Below is a small trained network, with its code and all its weights. Each question gives an input and a class and asks what happens when units are switched off, that is, made to give their printed mean instead of their output.

import numpy as np


def w(rows, s, z=0):
    codes = np.array(rows[::2]) - 128.0
    scale = np.full(codes.shape[1], s)
    scale[-1] = z or s
    return codes * scale


def norm(h):
    return h / np.sqrt((h * h).mean(-1, keepdims=True) + 1e-5)


def f(y):
    return y / 2 * (1 + np.tanh(0.7978845608 * (y + 0.044715 * y**3)))


def log_softmax(a):
    a = a - a.max(-1, keepdims=True)
    return a - np.log(np.exp(a).sum(-1, keepdims=True))


def net(x, mask):
    res = np.array(x, float).reshape(1, 2) / 4 @ E
    u = 0
    for l in range(2):
        y = f(norm(res) @ A[l][:, :-1].T + A[l][:, -1])
        res = res + np.where(mask[u : u + 15], y, B[l][:, -1]) @ B[l][:, :-1]
        u += 15
    return log_softmax(norm(res)[-1] @ U[:, :-1].T + U[:, -1])


A, B = {}, {}
E = w([
[58,97,100,179,109,76,1,147],'x0',
[175,118,25,178,44,80,123,105],'x1',
],0.0073)
A[0] = w([
[104,50,59,139,116,105,172,30,251],'0.n0',
[131,168,87,175,154,173,113,123,71],'0.n1',
[144,94,125,199,162,112,80,104,162],'0.n2',
[48,51,115,205,118,167,182,148,58],'0.n3',
[156,94,89,148,100,158,169,140,33],'0.n4',
[131,67,164,119,160,123,145,102,39],'0.n5',
[92,53,120,137,82,96,95,138,50],'0.n6',
[142,101,126,177,125,132,69,149,102],'0.n7',
[125,187,164,101,131,75,91,161,83],'0.n8',
[138,193,75,136,97,141,111,178,125],'0.n9',
[247,139,129,117,81,213,135,20,115],'0.n10',
[119,157,109,195,128,102,143,128,122],'0.n11',
[125,66,157,146,139,187,129,150,207],'0.n12',
[200,201,154,254,132,39,184,129,54],'0.n13',
[107,125,102,102,96,121,162,74,82],'0.n14',
],0.008,0.003)
B[0] = w([
[55,182,144,101,149,95,151,137,228],'0.n0',
[182,204,240,169,161,242,133,157,119],'0.n1',
[177,158,143,89,128,112,156,185,177],'0.n2',
[183,99,175,160,125,189,132,41,121],'0.n3',
[55,139,148,237,193,225,135,78,156],'0.n4',
[117,94,66,185,91,111,77,200,130],'0.n5',
[139,29,195,117,103,88,55,166,178],'0.n6',
[179,69,150,81,55,228,66,137,167],'0.n7',
[138,129,57,141,143,115,199,197,138],'0.n8',
[136,172,215,125,121,147,111,168,153],'0.n9',
[254,112,165,115,68,84,61,183,253],'0.n10',
[195,188,173,205,146,109,159,44,147],'0.n11',
[159,166,65,59,33,62,95,148,171],'0.n12',
[58,166,59,170,119,82,83,17,179],'0.n13',
[137,74,216,93,159,167,13,83,142],'0.n14',
],0.0049,0.0061)
A[1] = w([
[91,127,77,121,221,201,126,152,68],'1.n0',
[172,77,43,254,52,43,170,138,161],'1.n1',
[141,138,23,105,126,143,177,179,83],'1.n2',
[169,142,143,68,206,103,85,187,65],'1.n3',
[84,104,194,92,184,89,189,137,94],'1.n4',
[140,106,96,34,65,91,170,141,105],'1.n5',
[94,131,157,73,246,100,111,114,71],'1.n6',
[127,112,154,103,140,87,204,78,3],'1.n7',
[155,45,166,91,240,165,134,186,126],'1.n8',
[165,157,213,56,126,51,164,233,88],'1.n9',
[204,155,157,119,94,226,235,107,154],'1.n10',
[159,113,95,171,34,89,155,121,43],'1.n11',
[131,90,80,147,186,85,64,145,194],'1.n12',
[219,164,176,119,162,114,189,91,80],'1.n13',
[146,172,159,85,118,171,152,69,142],'1.n14',
],0.0075,0.002)
B[1] = w([
[106,254,105,180,86,169,241,47,134],'1.n0',
[122,153,142,94,161,220,253,101,214],'1.n1',
[184,126,200,179,141,47,75,156,137],'1.n2',
[95,106,126,138,126,171,235,33,189],'1.n3',
[89,130,89,105,82,219,138,78,159],'1.n4',
[142,124,144,114,168,34,23,113,182],'1.n5',
[110,139,129,185,88,203,211,143,154],'1.n6',
[92,145,149,114,141,96,80,162,130],'1.n7',
[126,185,39,150,128,186,185,82,187],'1.n8',
[138,195,126,232,146,115,120,53,254],'1.n9',
[121,73,122,66,96,128,113,228,206],'1.n10',
[3,173,78,170,248,216,159,71,179],'1.n11',
[235,136,201,76,112,81,212,188,168],'1.n12',
[86,71,149,111,93,90,97,188,201],'1.n13',
[124,63,154,193,81,83,63,174,162],'1.n14',
],0.0059,0.0077)
U = w([
[63,224,88,200,136,220,246,21,149],'0',
[187,48,196,83,32,132,119,228,160],'1',
[157,173,172,202,134,112,135,51,184],'2',
[77,52,44,74,206,179,124,168,3],'3',
[85,79,66,61,255,196,78,131,3],'4',
],0.009,0.0041)

Each question gives the input, the list of numbers given to net, and the class t.
The units are the neurons (one row each of A and B). Each row of codes is followed by its name. A weight is (code - 128) times the scale printed after its matrix; where a second scale follows, it is the last column's (A, B and U).
mask holds one flag per neuron, layer by layer. A switched-off neuron (its flag False) gives its mean, the last column of its row in B, instead of its output. The means were averaged over made-up inputs and are rounded, as every weight is.
A unit's drop is (log p(t) with every unit on - log p(t) with that unit switched off) / (log p(t) with every unit on - log p(t) with every unit switched off).
The circuit of an input: a set's keep is (log p(t) with only the set's units on - log p(t) with every unit switched off) / (log p(t) with every unit on - log p(t) with every unit switched off). Starting from the 12 units with the biggest drops (on a tie, the unit counted first), units are removed one at a time, each time the one whose removal leaves the highest keep (on an exact tie, the one counted first), for as long as the keep stays at least 0.8.
units of the circuit, in order: the units of the circuit, biggest drop first
k most important neurons: the k neurons with the biggest drops, biggest first
top k neurons in layer l: the k neurons of layer l with the biggest drops, biggest first
drop of u: that unit's drop, to one decimal
input [0,1], class 2: 2 most important neurons -> [1.n10, 0.n0]
input [-3,2], class 2: units of the circuit, in order -> [0.n10, 0.n13, 1.n11, 1.n8]
input [3,4], class 0: 4 most important neurons -> [0.n11, 1.n1, 0.n10, 1.n11]
input [1,1], class 2: 3 most important neurons -> [0.n7, 1.n1, 1.n11]
input [4,-4], class 0: 4 most important neurons -> [0.n13, 0.n10, 1.n3, 1.n10]
input [-1,3], class 2: top 2 neurons in layer 1 -> [1.n3, 1.n8]
input [0,3], class 2: top 4 neurons in layer 0 -> [0.n0, 0.n9, 0.n14, 0.n12]
input [-7,5], class 1: units of the circuit, in order -> [1.n10]
input [6,4], class 1: 4 most important neurons -> [0.n6, 1.n9, 0.n7, 1.n12]
input [8,8], class 0: top 4 neurons in layer 1 -> [1.n11, 1.n1, 1.n10, 1.n13]
input [-6,-5], class 1: 4 most important neurons -> [1.n10, 1.n11, 1.n13, 0.n0]
input [-3,1], class 2: 2 most important neurons -> [0.n10, 0.n7]
input [-5,-4], class 1: 3 most important neurons -> [1.n10, 1.n11, 0.n0]
input [5,6], class 0: 3 most important neurons -> [1.n1, 1.n11, 0.n11]
input [-2,-1], class 2: 2 most important neurons -> [1.n9, 1.n5]
input [-2,0], class 2: most important neuron -> [0.n10]
input [-1,1], class 2: 2 most important neurons -> [1.n10, 0.n10]
input [0,-3], class 2: top 2 neurons in layer 1 -> [1.n2, 1.n5]
input [6,-4], class 1: 2 most important neurons -> [1.n12, 1.n11]
input [-1,0], class 2: top neuron in layer 1 -> [1.n8]
input [4,6], class 0: 2 most important neurons -> [1.n1, 1.n11]
input [-1,-1], class 2: top 2 neurons in layer 1 -> [1.n5, 1.n2]
input [-7,-5], class 1: drop of 1.n14 -> 0.1
input [-5,-3], class 1: drop of 1.n10 -> 0.8
input [-8,-5], class 1: drop of 1.n10 -> 0.7
input [5,-6], class 0: drop of 0.n10 -> 0.1
